Below are the code and all the weights of a small trained network. Each question names an input and a target symbol and asks about switching units off, where a switched-off unit gives its printed mean instead of its output.

import numpy as np


def w(rows, s, z=0):
    codes = np.array(rows[::2]) - 128.0
    scale = np.full(codes.shape[1], s)
    scale[-1] = z or s
    return codes * scale


def f(y):
    return y / 2 * (1 + np.tanh(0.7978845608 * (y + 0.044715 * y**3)))


def softmax(a):
    e = np.exp(a - a.max(-1, keepdims=True))
    return e / e.sum(-1, keepdims=True)


def log_softmax(a):
    a = a - a.max(-1, keepdims=True)
    return a - np.log(np.exp(a).sum(-1, keepdims=True))


def net(x, mask):
    ids = ['αγζξψω'.index(c) for c in x.split()]
    T = len(ids)
    res = E[ids] + P[:T]
    u = 0
    for l in range(3):
        r = res
        for j in range(2):
            rows = slice(4 * j, 4 * j + 4)
            q, k, v = (r @ M[l][rows].T for M in (Q, K, V))
            z = softmax(np.where(np.tri(T) > 0, q @ k.T / 4**0.5, -1e9)) @ v
            o = O[l][rows]
            res = res + np.where(mask[u + j], z, o[:, -1]) @ o[:, :-1]
        u += 2
        y = f(res @ A[l][:, :-1].T + A[l][:, -1])
        res = res + np.where(mask[u : u + 4], y, B[l][:, -1]) @ B[l][:, :-1]
        u += 4
    return log_softmax(res[-1] @ U[:, :-1].T + U[:, -1])


Q, K, V, O, A, B = {}, {}, {}, {}, {}, {}
E = w([
[216,174,69,133,168,117],'α',
[188,201,86,57,179,165],'γ',
[211,135,135,108,2,21],'ζ',
[121,212,201,119,79,62],'ξ',
[98,58,174,50,162,44],'ψ',
[169,48,81,212,69,156],'ω',
],0.017)
P = w([
[124,219,60,207,243,1],'0',
[130,144,2,134,169,93],'1',
[99,139,19,113,142,125],'2',
[105,137,83,99,137,142],'3',
[94,122,118,91,122,168],'4',
[99,113,147,78,102,192],'5',
[87,109,179,62,97,218],'6',
[86,98,207,50,83,244],'7',
[101,82,225,26,68,247],'8',
[121,72,244,75,41,192],'9',
],0.0079)
Q[0] = w([
[152,137,197,183,98,155],'L0H0',
[118,99,71,144,186,144],'L0H0',
[104,66,129,247,128,49],'L0H0',
[46,168,171,179,98,2],'L0H0',
[67,155,73,206,199,116],'L0H1',
[111,165,104,96,71,148],'L0H1',
[79,96,137,114,200,129],'L0H1',
[132,162,118,123,89,90],'L0H1',
],0.011)
K[0] = w([
[159,205,86,137,101,129],'L0H0',
[23,86,113,123,94,195],'L0H0',
[123,183,3,181,193,51],'L0H0',
[100,219,31,126,160,1],'L0H0',
[149,138,45,200,213,50],'L0H1',
[155,123,207,151,74,145],'L0H1',
[115,48,86,131,215,66],'L0H1',
[127,190,146,130,42,203],'L0H1',
],0.0084)
V[0] = w([
[219,74,175,86,212,112],'L0H0',
[174,68,130,77,71,197],'L0H0',
[113,108,74,131,79,165],'L0H0',
[102,227,123,103,74,240],'L0H0',
[99,170,182,127,103,62],'L0H1',
[64,49,49,211,126,71],'L0H1',
[97,123,67,2,57,131],'L0H1',
[60,181,63,108,55,240],'L0H1',
],0.0056)
O[0] = w([
[141,77,129,67,114,125,185],'L0H0',
[217,124,166,157,95,127,116],'L0H0',
[216,144,152,84,202,124,127],'L0H0',
[144,193,254,199,166,68,57],'L0H0',
[108,154,80,150,138,137,202],'L0H1',
[233,66,89,127,116,126,41],'L0H1',
[62,109,129,151,135,238,251],'L0H1',
[90,109,221,164,157,133,54],'L0H1',
],0.0067,0.0032)
A[0] = w([
[113,211,92,167,131,205,206],'L0N0',
[149,1,112,172,87,149,6],'L0N1',
[189,201,130,123,232,182,165],'L0N2',
[114,74,110,181,66,181,203],'L0N3',
],0.0059,0.0018)
B[0] = w([
[118,74,137,105,169,80,218],'L0N0',
[57,252,188,172,176,108,208],'L0N1',
[137,116,88,133,198,191,255],'L0N2',
[92,102,74,158,169,187,199],'L0N3',
],0.011,0.0041)
Q[1] = w([
[77,85,44,151,112,168],'L1H0',
[70,186,47,113,188,208],'L1H0',
[106,64,123,86,117,176],'L1H0',
[189,189,97,230,42,137],'L1H0',
[202,242,214,160,72,135],'L1H1',
[144,137,98,97,233,182],'L1H1',
[137,109,121,99,131,2],'L1H1',
[164,134,136,195,20,175],'L1H1',
],0.0086)
K[1] = w([
[91,87,123,133,51,173],'L1H0',
[90,166,199,136,126,249],'L1H0',
[117,109,143,52,108,160],'L1H0',
[157,155,100,239,124,105],'L1H0',
[155,217,134,116,130,124],'L1H1',
[139,134,144,73,171,187],'L1H1',
[144,127,121,76,91,88],'L1H1',
[149,137,115,171,116,119],'L1H1',
],0.014)
V[1] = w([
[164,101,22,186,144,19],'L1H0',
[219,93,103,255,126,150],'L1H0',
[242,68,124,172,178,92],'L1H0',
[81,168,104,201,158,161],'L1H0',
[16,147,125,53,153,148],'L1H1',
[193,135,221,53,122,21],'L1H1',
[212,156,89,188,74,59],'L1H1',
[60,133,185,136,174,81],'L1H1',
],0.0055)
O[1] = w([
[110,174,75,79,156,195,142],'L1H0',
[70,91,146,100,141,249,73],'L1H0',
[88,199,151,115,132,157,101],'L1H0',
[81,132,142,121,186,108,182],'L1H0',
[180,64,175,173,186,148,227],'L1H1',
[130,84,67,137,113,132,2],'L1H1',
[31,181,194,150,194,254,51],'L1H1',
[129,180,81,135,73,169,91],'L1H1',
],0.0061,0.0054)
A[1] = w([
[57,99,204,99,187,111,26],'L1N0',
[49,189,234,2,122,140,209],'L1N1',
[227,145,132,82,121,186,4],'L1N2',
[40,194,72,62,38,73,161],'L1N3',
],0.0063,0.0036)
B[1] = w([
[169,88,138,98,151,139,143],'L1N0',
[20,96,70,128,114,11,234],'L1N1',
[146,187,183,86,112,206,183],'L1N2',
[144,154,2,205,91,186,253],'L1N3',
],0.0083,0.0046)
Q[2] = w([
[198,140,88,145,129,132],'L2H0',
[164,121,90,116,2,88],'L2H0',
[2,230,64,91,106,155],'L2H0',
[160,199,157,175,45,133],'L2H0',
[91,117,96,145,123,85],'L2H1',
[57,206,118,107,77,167],'L2H1',
[113,102,129,147,94,80],'L2H1',
[163,167,80,144,112,85],'L2H1',
],0.0095)
K[2] = w([
[126,132,139,193,109,94],'L2H0',
[158,148,52,103,149,78],'L2H0',
[153,149,57,196,199,124],'L2H0',
[158,206,122,114,210,196],'L2H0',
[102,209,113,33,120,75],'L2H1',
[122,239,1,151,151,123],'L2H1',
[136,90,67,71,105,152],'L2H1',
[80,152,80,115,94,60],'L2H1',
],0.0077)
V[2] = w([
[150,121,123,103,128,163],'L2H0',
[133,144,143,86,139,138],'L2H0',
[111,126,109,151,4,163],'L2H0',
[130,117,120,154,142,68],'L2H0',
[182,125,94,121,169,85],'L2H1',
[119,112,98,81,107,117],'L2H1',
[167,150,119,143,140,147],'L2H1',
[118,205,144,161,123,95],'L2H1',
],0.015)
O[2] = w([
[211,129,114,169,40,153,111],'L2H0',
[216,144,48,143,132,109,91],'L2H0',
[95,34,183,189,104,123,67],'L2H0',
[74,140,141,2,201,178,169],'L2H0',
[116,137,242,71,71,79,245],'L2H1',
[73,42,168,70,134,119,184],'L2H1',
[114,153,191,171,85,79,162],'L2H1',
[125,143,157,180,166,137,129],'L2H1',
],0.0068,0.011)
A[2] = w([
[183,122,86,83,255,154,125],'L2N0',
[55,142,121,150,148,199,108],'L2N1',
[175,54,179,152,131,132,96],'L2N2',
[157,159,217,100,242,101,3],'L2N3',
],0.0084,0.0044)
B[2] = w([
[100,99,140,153,4,183,249],'L2N0',
[167,135,197,154,141,83,202],'L2N1',
[120,164,164,139,180,170,161],'L2N2',
[169,110,70,167,178,98,227],'L2N3',
],0.014,0.013)
U = w([
[191,167,120,116,108,18,87],'α',
[48,254,130,35,183,195,99],'γ',
[92,77,121,156,102,135,3],'ζ',
[88,247,235,102,184,161,217],'ξ',
[74,109,148,28,145,137,165],'ψ',
[51,112,38,127,248,125,204],'ω',
],0.0061,0.0045)

Each question gives the input, a string of symbols that net reads in full, and the target symbol t.
The units are the heads (4 rows each of Q, K, V and O) and the neurons (one row each of A and B). Each row of codes is followed by its name. A weight is (code - 128) times the scale printed after its matrix; where a second scale follows, it is the last column's (O, A, B and U).
mask holds one flag per unit, layer by layer, with each layer's heads first. A switched-off unit (its flag False) gives its mean, the last column of its rows in O or B, instead of its output. The means were averaged over made-up inputs and are rounded, as every weight is.
A unit's drop is (log p(t) with every unit on - log p(t) with that unit switched off) / (log p(t) with every unit on - log p(t) with every unit switched off).
The circuit of an input: a set's keep is (log p(t) with only the set's units on - log p(t) with every unit switched off) / (log p(t) with every unit on - log p(t) with every unit switched off). Starting from the 12 units with the biggest drops (on a tie, the unit counted first), units are removed one at a time, each time the one whose removal leaves the highest keep (on an exact tie, the one counted first), for as long as the keep stays at least 0.8.
circuit, biggest first: the units of the circuit, biggest drop first
unit that matters most: the unit with the biggest drop
top k neurons: the k neurons with the biggest drops, biggest first
top k neurons in layer l: the k neurons of layer l with the biggest drops, biggest first
which heads matter: for each layer, one digit per head in row order, 1 if its drop is at least 0.15 and else 0, layers parted by /
input ω γ γ ω ω γ ζ ζ ξ, target ω: top 3 neurons : (L1N1 L1N3 L0N1)
input ζ ω ξ ψ ξ, target ζ: top 2 neurons : (L1N3 L0N2)
input ψ γ ω γ γ ω γ γ α, target α: top 2 neurons : (L0N1 L0N3)
input α ω ψ ω ω ξ ξ γ α γ, target α: circuit, biggest first : (L1H0)
input ξ ζ γ, target ω: circuit, biggest first : (L2N3 L2H0 L2H1)
input ζ γ γ, target ξ: top 3 neurons : (L0N2 L2N2 L0N1)
input ψ ζ ψ ω, target ξ: top 3 neurons : (L0N1 L2N1 L2N3)
input γ α ξ γ α, target ω: circuit, biggest first : (L2N3 L2H0 L0N2 L1N1)
input ω γ ξ α ψ ω ζ, target ω: top 2 neurons : (L1N1 L0N1)
input ξ γ ψ α ζ, target ξ: which heads matter : 01 / 00 / 11
input γ γ α, target α: which heads matter : 00 / 00 / 01
input ζ α ψ ω ψ γ γ γ ω α, target ζ: top 2 neurons : (L0N3 L2N0)
input α α γ ζ γ, target ξ: top 3 neurons : (L2N2 L0N2 L1N3)
input ψ γ γ ψ ξ ξ, target ψ: circuit, biggest first : (L0H0 L2H1 L0N1)
input γ ω ζ ψ γ α, target ψ: which heads matter : 10 / 00 / 11
input ζ ξ ξ ζ γ, target ω: circuit, biggest first : (L2N3 L2H0)
input ω γ γ ω ω ξ, target ω: which heads matter : 01 / 10 / 01
input ξ γ γ ζ γ ω ζ α ψ γ, target ψ: circuit, biggest first : (L1H1 L1H0 L2H1 L2H0)
input ω ξ ζ ψ ξ γ, target ψ: unit that matters most : L0N1
input ψ ω ψ ψ ζ, target ψ: circuit, biggest first : (L2H1 L0H0)
input ζ ζ α, target ξ: top 2 neurons in layer 2 : (L2N2 L2N3)
input γ α ξ α, target ω: unit that matters most : L1N3
input ψ ω ξ γ ζ, target ψ: circuit, biggest first : (L0H0 L2H1 L0H1)
input ψ γ α α ω γ, target ζ: which heads matter : 00 / 00 / 01
input ω γ α ζ ψ γ ω ζ ω, target ξ: which heads matter : 00 / 00 / 00
input ζ γ ξ, target ζ: which heads matter : 01 / 10 / 10
input ω ω γ α, target ζ: which heads matter : 00 / 11 / 01
input α ξ ξ γ α γ γ γ γ, target α: unit that matters most : L1H1
input ψ γ ζ α, target ξ: top 2 neurons : (L2N2 L1N3)
